(in the rows, 128 means zero)
Each row of numbers stands for one node and depends on some of the facts below. Use the named rows to name the rest.

How the nodes are related:
babek	η	439; bagim	η	593; beban	η	593; beme	η	593; beros	η	593; bogril	η	439; boklo	η	593
braka	η	593; bripesor	η	593; briruk	η	593; brubram	η	621; bruzir	η	439; bubrum	η	593; bukel	η	48
dabra	η	593; dazul	η	593; delen	η	593; dibuplok	η	593; difluki	η	621; doger	η	439; dradraske	η	439
dranas	η	48; dranenu	η	701; dranim	η	621; drazus	η	593; dretran	η	48; droke	η	489; drovo	η	621
drumak	η	439; druson	η	79; drustek	η	593; fastu	η	79; fazik	η	701; feklek	η	593; fivom	η	439
fivu	η	48; flapam	η	593; flodes	η	439; flovus	η	593; flugra	η	439; flutal	η	79; fluvus	η	79
fogrul	η	621; fovesis	η	593; gaster	η	593; geflugak	η	701; gegris	η	593; geklal	η	701; gelezam	η	593
gestina	η	593; gidruklur	η	593; giflak	η	48; girok	η	593; gitron	η	621; gofebi	η	439; gomu	η	489
gonem	η	48; gostol	η	489; grestum	η	593; gristimun	η	489; grogror	η	48; groste	η	439; grudru	η	48
grukli	η	701; guflim	η	489; kamom	η	79; kanu	η	593; kegoskam	η	48; kines	η	439; klegrester	η	79
klipli	η	593; klore	η	439; klufur	η	701; klukur	η	489; kluzo	η	48; kolok	η	48; komal	η	621
kubriple	η	701; kududu	η	439; laflar	η	701; ligres	η	593; lirer	η	593; lonal	η	48; lupomuk	η	621
lusum	η	79; meskos	η	593; mugosker	η	48; mumar	η	621; muplatrus	η	593; mutil	η	79; napok	η	439
narun	η	593; nofak	η	593; nubris	η	593; nugrar	η	48; nuplir	η	48; pagase	η	439; pakles	η	593
pari	η	48; pasko	η	593; pasudu	η	48; patrostol	η	439; pekla	η	621; piploden	η	701; plapedrem	η	593
plibes	η	48; plogun	η	593; plubok	η	79; rapulon	η	593; ravus	η	79; razen	η	79; restus	η	593
rodril	η	48; rolovul	η	48; rubrol	η	593; rutrus	η	48; sedrok	η	593; sekla	η	439; sepon	η	593
sezuska	η	593; siden	η	593; sipar	η	439; skalu	η	621; skefler	η	593; skinik	η	48; skipil	η	593
skobrir	η	79; skozonur	η	701; skurerem	η	593; soplek	η	593; staka	η	621; steflom	η	79; stetis	η	79
stevek	η	48; stezas	η	593; stifak	η	593; stinim	η	439; stiran	η	79; stutas	η	79; suklol	η	593
sularas	η	48; tefi	η	48; tefli	η	439; testir	η	439; tifatru	η	621; tobamas	η	593; tradar	η	48
tragedres	η	701; tralim	η	489; tregram	η	593; troflen	η	621; trogir	η	48; troku	η	489; trozok	η	621
truklifus	η	489; trukom	η	621; trutrok	η	79; vaki	η	48; vastesti	η	79; vedre	η	593; vedrofu	η	489
vela	η	48; vemem	η	489; vevak	η	79; viklala	η	701; vistiflir	η	593; votrim	η	621; zagrus	η	48
zedigral	η	489; zeskar	η	593; zizar	η	48; zoven	η	79; zugrol	η	593; zuvon	η	593; babek	Ω	nugrar
babek	Ω	mutil; babek	Ω	nuplir; babek	Ω	piploden; bagim	Ω	gitron; bagim	Ω	pakles; bagim	Ω	doger; bagim	Ω	vistiflir
beme	Ω	tregram; beme	Ω	beban; beros	Ω	stifak; beros	Ω	beban; beros	Ω	staka; beros	Ω	drazus; braka	Ω	vastesti
braka	Ω	bogril; braka	Ω	vemem; bripesor	Ω	stifak; bripesor	Ω	fazik; bripesor	Ω	stevek; bubrum	Ω	steflom; bubrum	Ω	mugosker
dabra	Ω	trogir; dabra	Ω	drumak; dabra	Ω	vistiflir; dazul	Ω	dranas; dazul	Ω	plogun; dazul	Ω	tragedres; dazul	Ω	fovesis
dibuplok	Ω	guflim; dibuplok	Ω	restus; dradraske	Ω	nubris; dradraske	Ω	bukel; dradraske	Ω	tralim; dradraske	Ω	steflom; dradraske	Ω	kegoskam
dradraske	Ω	napok; dradraske	Ω	rodril; dradraske	Ω	pari; dranenu	Ω	giflak; dranenu	Ω	stinim; dranenu	Ω	nuplir; drustek	Ω	skefler
drustek	Ω	beban; drustek	Ω	nuplir; drustek	Ω	groste; drustek	Ω	fogrul; fivom	Ω	flapam; fivom	Ω	sipar; fivom	Ω	grogror
fivom	Ω	tefli; fivom	Ω	rodril; fivom	Ω	geklal; flodes	Ω	patrostol; flodes	Ω	drazus; fluvus	Ω	tobamas; fluvus	Ω	drovo
fluvus	Ω	skalu; fluvus	Ω	pari; fluvus	Ω	trozok; gofebi	Ω	bogril; gofebi	Ω	stiran; gofebi	Ω	girok; gomu	Ω	plubok
gomu	Ω	gidruklur; gonem	Ω	plogun; gonem	Ω	staka; gonem	Ω	kubriple; gonem	Ω	vedrofu; grudru	Ω	sularas; grudru	Ω	troku
grudru	Ω	gegris; grukli	Ω	dranas; grukli	Ω	vedre; grukli	Ω	difluki; grukli	Ω	stiran; grukli	Ω	klipli; kamom	Ω	skefler
kamom	Ω	fivu; kamom	Ω	fastu; kamom	Ω	vedrofu; kamom	Ω	gelezam; kamom	Ω	klipli; kamom	Ω	flovus; kines	Ω	grogror
kines	Ω	gaster; kines	Ω	gristimun; kines	Ω	groste; kines	Ω	gestina; kines	Ω	trutrok; kines	Ω	geklal; kines	Ω	geflugak
klegrester	Ω	meskos; klegrester	Ω	drovo; klegrester	Ω	stezas; klegrester	Ω	mugosker; klore	Ω	zoven; klore	Ω	muplatrus; klore	Ω	stevek
klufur	Ω	skipil; klufur	Ω	patrostol; klufur	Ω	brubram; klufur	Ω	mutil; klufur	Ω	rutrus; klukur	Ω	pagase; klukur	Ω	tifatru
klukur	Ω	flugra; klukur	Ω	laflar; kluzo	Ω	gaster; kluzo	Ω	difluki; kluzo	Ω	mugosker; kluzo	Ω	piploden; kolok	Ω	girok
ligres	Ω	guflim; ligres	Ω	droke; ligres	Ω	boklo; ligres	Ω	geflugak; ligres	Ω	kanu; lonal	Ω	sipar; lonal	Ω	tifatru
lonal	Ω	grestum; lonal	Ω	kududu; lupomuk	Ω	votrim; mumar	Ω	zoven; narun	Ω	patrostol; narun	Ω	trukom; narun	Ω	meskos
narun	Ω	tobamas; narun	Ω	stutas; nofak	Ω	druson; nofak	Ω	droke; pasko	Ω	dretran; pasko	Ω	difluki; pasko	Ω	bogril
pasko	Ω	soplek; pasko	Ω	delen; pasko	Ω	zugrol; pasudu	Ω	troku; pasudu	Ω	mutil; pasudu	Ω	tradar; pasudu	Ω	kegoskam
pasudu	Ω	vemem; pekla	Ω	difluki; pekla	Ω	laflar; pekla	Ω	pari; pekla	Ω	piploden; plapedrem	Ω	grogror; plapedrem	Ω	vevak
plapedrem	Ω	girok; plapedrem	Ω	zedigral; plapedrem	Ω	soplek; rapulon	Ω	gristimun; rapulon	Ω	grestum; rapulon	Ω	stutas; rapulon	Ω	geklal
rapulon	Ω	gostol; rapulon	Ω	stetis; ravus	Ω	drovo; ravus	Ω	druson; ravus	Ω	trozok; razen	Ω	trogir; razen	Ω	trozok
razen	Ω	plibes; rolovul	Ω	gitron; rolovul	Ω	trogir; rolovul	Ω	sipar; rolovul	Ω	vemem; rolovul	Ω	troflen; rubrol	Ω	feklek
rubrol	Ω	drovo; rubrol	Ω	vevak; rubrol	Ω	zedigral; sedrok	Ω	brubram; sedrok	Ω	fastu; sedrok	Ω	votrim; sekla	Ω	flutal
sekla	Ω	difluki; sekla	Ω	drovo; sekla	Ω	kududu; sepon	Ω	patrostol; sepon	Ω	lirer; sezuska	Ω	tefi; sezuska	Ω	bruzir
sezuska	Ω	zedigral; siden	Ω	skipil; siden	Ω	difluki; siden	Ω	flugra; siden	Ω	dranim; siden	Ω	laflar; siden	Ω	boklo
siden	Ω	drazus; siden	Ω	vela; skinik	Ω	mutil; skinik	Ω	troflen; skinik	Ω	doger; skobrir	Ω	plubok; skobrir	Ω	tralim
skobrir	Ω	restus; skozonur	Ω	tralim; skozonur	Ω	zugrol; skurerem	Ω	fazik; skurerem	Ω	soplek; testir	Ω	giflak; testir	Ω	fazik
testir	Ω	komal; testir	Ω	votrim; truklifus	Ω	suklol; truklifus	Ω	tefli; vaki	Ω	gestina; vaki	Ω	piploden; vaki	Ω	kanu
vaki	Ω	briruk; viklala	Ω	gaster; zagrus	Ω	flugra; zagrus	Ω	drovo; zagrus	Ω	stiran; zeskar	Ω	tregram; zeskar	Ω	soplek
zizar	Ω	tefi; zuvon	Ω	laflar

Some nodes and their rows:
[167 110 156 155 114 134 116 114 100 156  73 129 100 132 162 205 119 194
 112 128   7  72 134 133  83 104  99 108 119 130  61 122 167 142 128 180
 134  91 125 154 129]: pekla
[118 142  95 128  86 125 149 159 126 105  85 115 122 123 112 140 147 144
  95 153 134 113 118  89 171 118 160  88 118 174 153 132 157 100 120 170
 135  80 152 122 123]: rolovul
[136 128 151 133 115 157 116 127 154 152  95  99 109 115 159 176  92 127
 122 121 117 129 119 134 165 140 103 130 145 108 138  97 121 108 153 142
 142 166 127  92 171]: beros
[136 119 194 183 108 102 140 119 125 100 134 143 113 141 146 137 128 140
 123 143  94 141 193 130 154 123  74 123 147 113 120 135 138 119 130 133
 110 149 112 132  98]: staka
[130 137 122 127  80 145 140 138 124 108  96 120 102 117 120 141 122 133
  86 121 127 123 131 113 149 126 136  99 147 144 152 119 163 114  98 151
 131 134 121 118 117]: gonem
[118 128 151 161 114 107 101 128 129 126 131 139 147 125 148 136 113 122
 149 149 127 143 142 117 170 142 105 126 157 141 146 124 116 131 126 133
 129 130 152 125 146]: pakles
[123 127 127 126 121 128 111 142 147 139  89 113 135 122 137 167 119 134
 139 158 113 116 111 104 179 139 126 115 120 147 136 114 120 116 159 160
 138 102 164 108 170]: bagim
[141 123 166 171 129  94 116 153 200 165 154 171 180 136 111 147 161 132
 146 190 141 128 174 120 161 144 110 145 171 145 135 162 167 102 114  83
 140  97 128 148 128]: doger
[117 138 135 164  75 118 131 134 106  92 135 147 120 120 128 110 127 127
 105 129 139 147 153 108 149 129 125 108 168 150 158 136 162 124  74 134
 123 133 127 141  96]: fivu
[111 134 137 165 115 116 113 124 122 115 133 142 135 127 153 137 113 131
 136 126 140 147 158 121 169 116 108 122 162 131 150 107 124 152 112 123
 121 130 155 125 125]: gostol
[ 99 111 165 149 141 107 128  99 148 139 120 143 149 159 127 136 122 115
 186 179 140 100 121 118 155 132 134 137 176 113 118  92 127 138 133 135
 148 152 142  96 171]: geklal
[137 114 192 180 111  95 138 117 120  95 130 146 118 144 141 134 132 139
 129 148  93 135 194 127 152 126  78 123 143 122 119 136 138 124 128 140
 108 142 118 132  95]: fogrul
[109 102 156 115 153 145 127 112 172 152  84 115 116 136 119 173 113 121
 182 186 107  79  99 105 138 140 156 128 143 102 118  83 131 137 145 147
 144 146 134  80 192]: dranenu
[143 121 179 168 128  96 110 147 201 165 158 177 173 132 111 148 155 126
 144 182 134 131 180 123 153 147 105 145 180 139 135 156 171 113  97  76
 137 114 118 149 119]: stinim
[130 123 142 125 120 136 108 127 150 147  92 116 126 121 136 169 109 129
 132 139 105 121 114 127 164 140 112 119 133 131 129 106 122 125 143 150
 136 131 150 104 161]: dazul
[ 93 123 116 137 112 127  90 118 114 130 130 148 130 142 130  96  99  97
 123 145 127 127 135 112 158 127 124 119 161 119 141 113 132 122 127 129
 133 123 118 132 134]: lusum
[116 138 136 161  76 112 133 130 107  91 135 150 126 126 125 111 126 125
 100 130 142 141 155 106 156 127 126 105 170 158 161 132 165 125  79 141
 124 129 132 140  95]: rodril

Name these rows:
No name comes twice in this set of rows, the named rows included.
[ 91 125 121 131 114 130  90 122 123 124 129 145 121 140 128  98  96  91
 128 150 129 123 138 105 159 135 125 120 159 118 148 113 129 125 128 130
 130 127 113 125 135] | zoven
[115 138 130 173  71 118 133 139 105  95 131 145 121 124 134 108 123 130
 100 126 142 148 153 109 154 122 123 110 172 148 161 135 160 116  83 134
 126 138 124 140 101] | rutrus
[126 129 134 115 102 125 100 130 159 144  91 126 145 117  88 134 118 120
 126 123 102 142 106 175 174 123  99  89 121 110 127 118 120 125 137 139
 113 139 162 100 141] | rubrol
[129 133 139 144 101 142 115 141 155 157  78 114 123 120 144 156  98 132
 119 119 108 142 121 159 190 123 105 133 147 100 143 108 116 100 169 147
 135 161 140 105 178] | narun
[101 118 109  97 120 159  91 123 137 143  92 119 104 133 122 131  94 100
 115 144 104 104 111 109 153 132 140 112 134 111 137 101 133 119 144 146
 137 117 116 113 150] | kamom
[146 135 165 200 107 110 125 161 206 184 140 159 163 134 143 147 141 137
 119 154 148 157 179 157 176 126  90 169 197 100 141 154 157  64 139  70
 148 151 104 143 144] | patrostol
[ 93 125 112 136 107 123  86 116 115 135 127 151 130 142 123  92  98  99
 124 142 119 127 132 121 154 124 123 114 162 117 140 118 135 127 126 131
 129 123 116 137 133] | flutal
[ 91 123 116 135 114 134  86 124 121 126 131 144 117 133 130 100  98  93
 128 155 115 129 139 101 154 136 133 123 157 112 150 117 132 127 126 124
 126 130 113 133 134] | fastu
[120 139 143 155  77 114 140 121 107  93 138 143 131 132 122 109 133 121
  98 122 159 138 151 112 159 128 119 100 173 162 156 128 162 122  81 139
 128 134 128 130  88] | grogror
[159 139 140 139 122 122 119 141 213 195 139 121 184 139  92 174 174 142
 109 151 164 102 118 151 135 120  89  96 129 144  94 145 162  73 130  78
 154  82 137 110 113] | gofebi
[147 131 162 174 128  96 112 143 196 171 166 158 190 138 112 148 166 132
 135 171 159 125 158 131 141 134  91 126 168 151 117 158 164  95 107  72
 143  97 128 141 111] | bogril
[120 130 147 174 110 116 100 131 125 137 128 134 138 121 164 141 109 131
 139 140 119 146 136 124 159 137  99 131 162 130 138 122 120 121 129 129
 131 140 149 128 151] | skipil

Now the same nodes, written a new way:
Some nodes and their rows:
[110 138 141 144 125 120 117 146  95  85 137 161 120 119 148 148  78 148
 133 114 172 160 142 129 151 115 143 119 137 157 115 143 103 130  94 127
 115 137 115 111 126]: dranas
[107 136 139 144 122 122 113 147  99  84 142 166 126 111 149 149  76 154
 133 115 172 154 141 128 147 124 139 119 137 161 115 143 106 129  95 127
 115 134 112 111 125]: sularas
[ 95 125 123 177 117 123 140 153 125  86 137 179  87 135 102 133  74 180
 132 132 172 154 119 102 135 148 117 131 110 154 128 157 135 135 104 164
 157 138 129 120 155]: grudru
[117 135 134 149 121 117 106 144 103  79 147 174 118 110 140 145  89 144
 129 109 175 162 128 133 160 126 142 114 144 156 106 137 100 134  99 129
 121 142 119 105 115]: stevek
[183 132 106 129  82 110 150 175 147  92 113  85 119 191 126 137 109 185
 118  75 164 159 217 176 184  72 175 145 142  80 101 132 113 118  66  83
 144 172 112  57 140]: laflar
[121 109 118 138 177 130 128  97 123 147  63 143  89 100 118 130 138 174
 117  95 131 127  43 121  99 160 128 116  84 119 141 163 138 144 139 140
 177 160 144 179 135]: rapulon
[137 124 145  89 179 128 115  94  93 147  70 131 137  88 160 142 136 146
 129  72 122 126  72 132 115 130 151 113 116 104 121 151 104 143 136 111
 146 181 140 167 111]: tobamas
[132 121 145 106 177 133 106 102 104 143  68 118 119  88 163 148 140 144
 124  82 127 122  64 152 120 124 151 101 116 118 128 147 122 126 123 110
 135 158 133 168 106]: gestina
[141 128 132 150  82 130 132 153 143  75 127 146 135 140 127 143  87 166
 138  94 156 172 191 140 150 107 161 107 152 138 120 169  99 137 103 105
 124 128 119  96 125]: pagase
[152 138 135 105  87 115 135 181 100  68 140 164 132  96 124 135  93 142
 115 116 153 145 163 145 140 113 176  90 171 137 144 169  89 129  93  91
 164 122 106 127 143]: fogrul
[102  83 130 138 167 140 133  97 130 142  51 114  95 114 114 126 108 199
 129  99 119 110  56  91 130 124 127 111  93 136 158 164 160 150 123 167
 181 199 146 176 159]: braka
[160 136 132 102  89 114 133 180 106  59 145 169 123  96 115 129 102 145
 119 111 153 144 160 146 157 109 172  91 181 129 137 157  88 127  89  95
 168 134 110 117 139]: komal
[130  92 108 163 169  94 113  63 116 154  73 154  81  95 118 128 155 161
  97  70 140 144  22 130 115 141 147 101  93 137 130 142 114 151 139 127
 199 188 151 167 120]: beme
[ 98 132 148 148 124 106 103 153  82  87 150 168 126 118 157 147  85 142
 138 128 198 139 125 115 147 122 118 136 125 160 105 130 122 127  93 128
 106 119 114 108 131]: vedrofu
[125 130 129 151  82 143 128 160 157  70 132 143 142 133 120 146  79 180
 143 109 158 164 184 124 142 118 149 100 153 151 123 184 118 140 107 121
 122 115 111 107 136]: sipar
[105 137 136 149 121 123 111 141  96  89 138 165 132 108 145 150  75 150
 132 115 172 161 136 120 145 126 143 116 140 170 114 148 103 144 101 132
 119 133 109 119 132]: tefi
[ 95 137 142 149 125 115 103 161  82  87 150 168 124 115 157 150  83 143
 137 136 194 141 123 117 142 128 116 134 124 163 109 133 129 128  94 131
  99 103 112 112 134]: guflim

Which node is each row?
No name comes twice in this set of rows, the named rows included.
[ 76 128 150 141 120 128 109 168  91  83 147 155 140 120 154 148  63 165
 150 140 192 122 129  97 150 119 107 137 122 172 122 144 144 128  91 148
 101 126 112 109 152] | vemem
[132  99 116 162 165  80 122  71 121 157  83 170  92  98 122 124 154 166
 100  55 141 148  28 131 106 143 154 114  81 115 131 138 103 141 149 114
 213 204 160 152 115] | beros
[136 131 129 151  81 137 127 158 149  70 130 147 137 131 123 148  85 174
 140 101 160 169 185 127 144 118 156 104 157 143 118 178 107 140 108 112
 125 118 114 103 131] | drumak
[129  93 155 143 172  97 161  89  98 165  33 128  53 150 133 114 134 161
 113  56 129 136  83 133 121  93 151 143  62  65 154 134 119 105 110 113
 188 223 176 144 118] | siden
[129 127 110 185  90 141 149 162 171  74 117 163  84 152  75 128  91 192
 133 129 158 175 168 121 120 154 131 117 127 134 130 191 137 141 109 145
 154  90 123 119 153] | dradraske
[129 132 100 209  91 134 137 154 166  85 120 161  72 143  81 134 100 178
 114 141 167 184 148 141 105 159 137  96 120 160 131 192 136 140 109 127
 146  51 113 130 152] | kines
[133  84 124 133 177 109  91  57  90 148  60 114 115  83 161 142 139 132
 104  67 132 139  44 142 159  92 171  81 138 158 122 127 100 160 114 115
 150 199 132 160 102] | soplek
[127 130 117 202  81 128 152 172 181  76 127 165  70 160  80 128  96 200
 127 125 167 167 166 134 115 149 129 114 104 123 143 185 149 109 109 127
 163  96 132 108 146] | babek
[120 156 136 142 137 129 122 154  87  89 129 167 103 120 147 151  86 134
 131 129 173 166 144 141 130 137 139 122 131 143 109 147 102 130  94 119
  98  97 111 123 121] | mugosker
[122  94 113 135 181 128 130  78 110 150  55 136  94 100 112 125 133 169
 113  92 124 136  41 102 118 142 139 113 102 137 134 158 123 173 136 155
 180 178 141 184 145] | sezuska
[116 125 129 135 146 136 182 134  78  96  93 174  78 165  94 110  62 161
 145 132 149 181 163  70 139 127 129 170 115 114 117 153  91 181  91 174
 147 158 133 135 168] | zagrus

The same nodes again, as new rows of numbers:
Some rows with their names:
[132 127 114 131 139 146 148  71 109 100 140 133 150 151 119 106 139 170
 116  93  93  92 135 152 165  84 115 147 213 128 167 158 111 123 127 124]: truklifus
[102 120 174 127  73 140  58 144  75 127 110  79 134 101 127  92 141 142
 107 112 102 121 111  41 185  89 173 118 127 120 111 175 136 103 132 144]: stinim
[156 132 117 136 189 128 142  58 208 117 143 161 119 120 129 137 123 117
 129  92 118 149 138 176  92 190 127 124 105 136 104  96 127 173 101 132]: dabra
[130 105  81 158 134 121 198  73 191 146 118 136 131 105 169 132 117  93
 132 136 146 134 117 139  58 167 120 147 153 139 109 126 126 148  91 114]: pasudu
[144 129 109 153 168 127 133  88 180 137 121 156 136 136 148 135 127 126
 134 107 133 115 138 169 109 153 128 150 137 129 127 111 132 155  99 134]: siden
[132 145 131 123 159 113  92 205 111 131 141 118 102 142 106 131 131 144
 124 119 128 147 107 133 118 122 125 109 136 120 135  88 133 108 150 124]: skalu
[131 138 146 143 106 149 105  29 105 160  75  83 137  82 143  94 145 134
 119  96  37  95 149  34 128  27 174 113 177 113  97 213 139 129 163 191]: klore
[136 130 119 136 132 130 118 138  96 123 138 142 123 131 143 138 117 120
 142 147 155 147 132 187  99 134 118 139  72 123 134  79 147 141 122 159]: restus
[120 106 149 157 101 155  96 104  98 140 104  95 140 102 143  88 147 144
 100  76  86 107 120  81 179  78 170 119 179 117 113 186 133 153 140 130]: fivom
[105 112 174 133  82 141  70 151  52 132 119  84 137 102 126  88 142 142
 103 106 106 130 112  53 184  83 170 112 130 124 115 163 130 116 146 143]: pagase
[146 127 158 108 125 169 154 116 126 159 120 100 109 119 129 116 143 155
 104  83 132 105 129 101 138 139 145 139 180  99 112 187 151 137 157 125]: klufur
[118 109 104 145 112 107 184 137 105 138 132 131 133 108 156 134 117  92
 135 159 175 157 120 127  62 135 117 140 108 152 121 100 124 122 113 138]: bukel
[106 109 170 132  76 147  71 146  46 131 121  80 132 100 128  87 139 139
 105 113 103 133 112  66 177  82 166 110 122 118 116 158 137 120 148 144]: napok
[125 134 131  95  79 127 125 170  91  96 120 134 142 155  75 150 127 141
 126 163 103 129 153 145 215  90  93  94 143 123 165 173  86 128 205  66]: stutas
[125 135 132  84  78 131 120 156 113  93 126 131 131 151  71 150 121 137
 128 170  92 134 148 144 211 107  93  84 130 119 155 171  92 129 198  60]: vastesti
[117 137 141  99 114 138 121 117  76  81 162 121 138 148  98 111 133 162
 123 128 112 119 128 124 170 100 117 132 146 132 161 135 115  94 126 137]: gostol
[139 124 110 152 181 133 147  96 181 148 132 159 136 140 145 130 131 122
 138 111 122 109 139 167 112 143 129 138 134 132 130 105 135 163  97 131]: rubrol

Rows to name:
No name comes twice in this set of rows, the named rows included.
[105 106 173 144  89 136  76 149  27 143 117  87 146 104 126  81 144 145
  98 101 107 129 116  58 180  73 166 117 146 127 126 157 125 111 157 144] | tefli
[100  98 117 139 148 127 223 171 126 171 163 142 135 125 146 123 136  78
 154 177 149 122 124 108  80  99 133  99  92 161 125  96 134 143  98 118] | tefi
[126 130 131 131 161 115 117 133 129 139 144 147 134 140 129 128 124 120
 138 137 144 134 131 146 114 152 126 136  90 137 134  82 132 121 108 143] | girok
[129 106  85 165 135 123 212  99 181 147 117 145 137 111 173 137 130  93
 137 127 154 120 126 136  68 131 126 143 156 150 114 133 126 162  90 119] | kolok
[137 147 135 112 165 112  88 187 132 121 148 117  94 134  98 133 127 139
 122 115 121 160 104 129 110 145 124 102 121 119 123  84 132 107 148 122] | troflen
[105 112 173 130  83 145  71 144  65 129 123  81 131 100 125  88 140 138
 106 110  99 128 111  54 180  87 170 107 121 122 111 163 136 117 141 138] | bogril
[145 128 161 107 117 172 151 127 135 153 119 101 107 122 132 120 145 155
 109  86 139  98 127  99 145 136 148 138 173  99 110 192 156 142 151 124] | grukli
[143 128 108 151 170 129 135  85 180 138 123 155 132 136 148 134 127 125
 136 111 128 113 138 171 110 152 127 147 133 127 126 109 136 159  98 135] | pasko
[114 120 108 141 108 101 172 134 135 136 119 129 134 108 157 140 121  92
 139 159 175 143 121  98  71 140 124 146 110 155 115 117 123 108  97 140] | giflak
[147 133 114 102 101 146 153 106 170  88 115 149 130 143  83 157 129 137
 124 127  75 123 157 172 203 107  95  83 166 119 143 195  89 182 193  50] | razen
[145 126 106 157 168 129 138  88 166 138 121 157 134 136 150 134 127 127
 134 107 133 118 138 179 108 144 124 150 136 126 130 108 134 162 105 138] | ligres
[140 136 110 148 164 125 124  85 202 134 114 152 132 135 148 138 125 125
 137 111 129 107 137 156 115 164 130 154 134 126 122 122 136 147  84 137] | sedrok
[117 109 107 147 116 105 184 142 106 140 131 133 137 109 155 134 120  94
 133 154 178 156 121 123  64 136 117 140 112 156 123  99 119 118 112 137] | rodril
[124 136 135 128 146 112 104 140 141 127 135 145 130 139 130 135 122 123
 138 138 153 134 129 138 122 162 128 143  86 136 129  89 133 116  97 145] | vedre

